[[108 117 133 123 135]
 [124 156 126 116 119]
 [121 120 132 125 127]
 [132 155 145 120 133]]
->
[[117 133]
 [156 126]]

[[120 147 122 133]
 [113 143 127 127]
 [111 149 122 121]
 [121 149 120 133]]
->
[[147 122]
 [143 127]]

[[130 114 111 146]
 [114  99 130 137]]
->
[[114 111]
 [ 99 130]]

[[138 153 133 121]
 [129 128 129 129]
 [114 139 128 132]
 [121 124 127 126]]
->
[[153 133]
 [128 129]]

[[125 152 141 114 127]
 [124 150 124 149 126]
 [126 110 123 131 127]]
->
[[152 141]
 [150 124]]

[[147 132 147 138 113]
 [118 139 136 151 144]
 [118 147 129 107 140]
 [122 148 125 113 149]]
->
[[132 147]
 [139 136]]

[[119 139 136 124 125]
 [133 107 105 111 132]
 [140 119 121 142 130]
 [110  99 143 138 122]]
->
[[139 136]
 [107 105]]
---
[[127 128 121 141]
 [136 125 131 132]
 [123 122 133 154]]
->
[[123 122 133 154]
 [127 128 121 141]
 [136 125 131 132]]

[[135 129 121 123 113 122 129 132 126]
 [122 135 140 129 138 130 127 126 132]
 [128 132 116 134 114 119 129 135 129]
 [143 125 131 107 122 132 126 125 125]
 [124 127 113 132 120 121 130 129 137]
 [121 129 121 135 126 124 134 137 140]]
->
[[121 129 121 135 126 124 134 137 140]
 [122 135 140 129 138 130 127 126 132]
 [124 127 113 132 120 121 130 129 137]
 [128 132 116 134 114 119 129 135 129]
 [135 129 121 123 113 122 129 132 126]
 [143 125 131 107 122 132 126 125 125]]

[[116 131]
 [119 127]
 [103 125]]
->
[[103 125]
 [116 131]
 [119 127]]

[[132 124 148 114 102 138 122 134 148]
 [112 138 127 104 132 124 130 126 125]]
->
[[112 138 127 104 132 124 130 126 125]
 [132 124 148 114 102 138 122 134 148]]

[[124 120 126 115 112 142 124 132 107 142]
 [145 118 108 122 120 130 116 110 136 133]
 [139 125 142 144 140 126 144 123 115 152]]
->
[[124 120 126 115 112 142 124 132 107 142]
 [139 125 142 144 140 126 144 123 115 152]
 [145 118 108 122 120 130 116 110 136 133]]

[[130 129 142 122 110 140 124 118 156 147 131 102 103]
 [106 121 155 127 118 135 128 132 124 121 144 126 126]
 [134 128 100 126 126 129 131 136 136 135 106 131 125]
 [107 121 121 131 130 117 129 136 120 117 134 149 143]]
->
[[106 121 155 127 118 135 128 132 124 121 144 126 126]
 [107 121 121 131 130 117 129 136 120 117 134 149 143]
 [130 129 142 122 110 140 124 118 156 147 131 102 103]
 [134 128 100 126 126 129 131 136 136 135 106 131 125]]

[[137 134 145 110 141 129 111]
 [124 140 130 148 140 136 134]
 [122 112 154 129 116 130 137]]
->
[[122 112 154 129 116 130 137]
 [124 140 130 148 140 136 134]
 [137 134 145 110 141 129 111]]
